Here is a tiny trained network, its code and every weight. The questions are about switching its units off for an input and a class, where a switched-off unit gives its printed mean instead of its output.

import numpy as np


def w(rows, s, z=0):
    codes = np.array(rows[::2]) - 128.0
    scale = np.full(codes.shape[1], s)
    scale[-1] = z or s
    return codes * scale


def norm(h):
    return h / np.sqrt((h * h).mean(-1, keepdims=True) + 1e-5)


def f(y):
    return np.maximum(y, 0)


def log_softmax(a):
    a = a - a.max(-1, keepdims=True)
    return a - np.log(np.exp(a).sum(-1, keepdims=True))


def net(x, mask):
    res = np.array(x, float).reshape(1, 5) / 4 @ E
    u = 0
    for l in range(3):
        y = f(norm(res) @ A[l][:, :-1].T + A[l][:, -1])
        res = res + np.where(mask[u : u + 5], y, B[l][:, -1]) @ B[l][:, :-1]
        u += 5
    return log_softmax(norm(res)[-1] @ U[:, :-1].T + U[:, -1])


A, B = {}, {}
E = w([
[28,196,127,161,163,60,133],'x0',
[52,91,70,40,70,109,70],'x1',
[130,128,124,127,132,128,129],'x2',
[87,199,48,124,115,255,58],'x3',
[128,129,130,126,129,128,129],'x4',
],0.0048)
A[0] = w([
[98,237,96,168,152,175,57,55],'L0N1',
[188,118,171,196,110,198,121,55],'L0N2',
[104,222,141,177,199,253,169,7],'L0N3',
[101,136,141,67,151,55,156,144],'L0N4',
[181,190,116,112,99,230,48,84],'L0N5',
],0.0054,0.0019)
B[0] = w([
[129,140,193,160,181,215,75,238],'L0N1',
[182,81,67,130,162,205,192,202],'L0N2',
[205,178,255,168,12,166,91,237],'L0N3',
[172,128,81,162,110,131,63,197],'L0N4',
[190,131,16,7,86,98,228,255],'L0N5',
],0.0056,0.0042)
A[1] = w([
[242,20,106,157,110,224,60,212],'L1N1',
[101,119,51,163,169,75,112,76],'L1N2',
[134,194,207,208,191,41,79,4],'L1N3',
[1,82,129,102,211,42,217,69],'L1N4',
[85,93,134,103,6,35,155,24],'L1N5',
],0.0044,0.0026)
B[1] = w([
[119,59,148,120,133,26,151,253],'L1N1',
[225,201,166,139,119,74,190,144],'L1N2',
[139,153,37,59,146,132,254,170],'L1N3',
[119,250,81,141,129,137,86,157],'L1N4',
[254,141,189,112,116,146,69,158],'L1N5',
],0.0056,0.0059)
A[2] = w([
[146,63,133,109,152,108,149,87],'L2N1',
[134,73,146,114,148,110,129,162],'L2N2',
[73,172,132,134,122,184,87,197],'L2N3',
[110,122,171,163,138,95,254,2],'L2N4',
[131,186,139,139,146,88,112,138],'L2N5',
],0.0095,0.0029)
B[2] = w([
[87,105,190,208,163,161,90,239],'L2N1',
[44,139,184,147,113,117,83,220],'L2N2',
[47,71,142,180,180,105,154,240],'L2N3',
[103,147,15,93,254,105,161,254],'L2N4',
[170,219,114,97,7,178,69,224],'L2N5',
],0.0071,0.0038)
U = w([
[133,74,156,176,223,95,143,255],'0',
[141,197,61,125,182,96,180,205],'1',
[208,106,122,120,96,180,194,206],'2',
[107,205,201,193,138,190,123,34],'3',
[93,47,192,116,93,68,58,3],'4',
[130,208,119,109,56,84,58,103],'5',
[107,87,63,30,75,158,114,15],'6',
[8,128,102,138,125,150,78,135],'7',
],0.017,0.00096)

Each question gives the input, the list of numbers given to net, and the class t.
The units are the neurons (one row each of A and B). Each row of codes is followed by its name. A weight is (code - 128) times the scale printed after its matrix; where a second scale follows, it is the last column's (A, B and U).
mask holds one flag per neuron, layer by layer. A switched-off neuron (its flag False) gives its mean, the last column of its row in B, instead of its output. The means were averaged over made-up inputs and are rounded, as every weight is.
A unit's drop is (log p(t) with every unit on - log p(t) with that unit switched off) / (log p(t) with every unit on - log p(t) with every unit switched off).
The circuit of an input: a set's keep is (log p(t) with only the set's units on - log p(t) with every unit switched off) / (log p(t) with every unit on - log p(t) with every unit switched off). Starting from the 12 units with the biggest drops (on a tie, the unit counted first), units are removed one at a time, each time the one whose removal leaves the highest keep (on an exact tie, the one counted first), for as long as the keep stays at least 0.8.
units of the circuit, in order: the units of the circuit, biggest drop first
k most important neurons: the k neurons with the biggest drops, biggest first
top k neurons in layer l: the k neurons of layer l with the biggest drops, biggest first
drop when u is switched off: that unit's drop, to one decimal
input [7,0,5,2,-8], class 3: units of the circuit, in order => [L0N1]
input [6,0,-5,1,2], class 3: units of the circuit, in order => [L1N1; L2N4]
input [-1,-8,-6,4,-8], class 2: units of the circuit, in order => [L0N2; L0N5]
input [3,-1,5,-7,-2], class 1: 3 most important neurons => [L1N3; L2N4; L0N5]
input [-3,-6,-3,0,-3], class 0: units of the circuit, in order => [L1N1; L2N5]
input [1,0,1,-2,5], class 1: 2 most important neurons => [L0N5; L0N2]
input [1,3,7,-1,1], class 5: 2 most important neurons => [L0N2; L0N1]
input [-4,-3,-3,0,3], class 0: units of the circuit, in order => [L1N1; L2N1]
input [4,-1,-1,-3,1], class 1: 2 most important neurons => [L1N3; L0N5]
input [8,1,-7,-1,-5], class 5: 4 most important neurons => [L2N5; L1N4; L0N3; L1N1]
input [6,-2,-1,1,-3], class 3: 2 most important neurons => [L0N1; L1N1]
input [3,8,7,-1,0], class 5: top 2 neurons in layer 1 => [L1N2; L1N5]
input [6,1,6,-1,8], class 5: 3 most important neurons => [L2N5; L0N3; L1N4]
input [1,-6,3,-5,-8], class 1: units of the circuit, in order => [L2N4]
input [6,0,3,-6,-7], class 1: 2 most important neurons => [L1N3; L0N5]
input [-8,-6,0,0,-3], class 0: 3 most important neurons => [L1N1; L2N1; L2N5]
input [2,4,3,-7,-5], class 5: 2 most important neurons => [L0N3; L1N4]
input [-6,1,-5,-5,-5], class 4: 2 most important neurons => [L2N2; L1N3]
input [0,8,6,-2,4], class 4: 4 most important neurons => [L0N4; L0N5; L2N5; L2N4]
input [-8,1,-5,-7,-6], class 4: units of the circuit, in order => [L2N2]
input [0,3,2,-1,2], class 4: 2 most important neurons => [L0N4; L1N4]
input [5,0,4,2,6], class 3: top 2 neurons in layer 2 => [L2N4; L2N5]
input [8,2,5,-1,-5], class 5: top 2 neurons in layer 2 => [L2N5; L2N4]
input [-1,8,1,-1,-2], class 4: drop when L0N5 is switched off => 0.3
input [7,3,7,-4,3], class 5: drop when L2N1 is switched off => 0.0
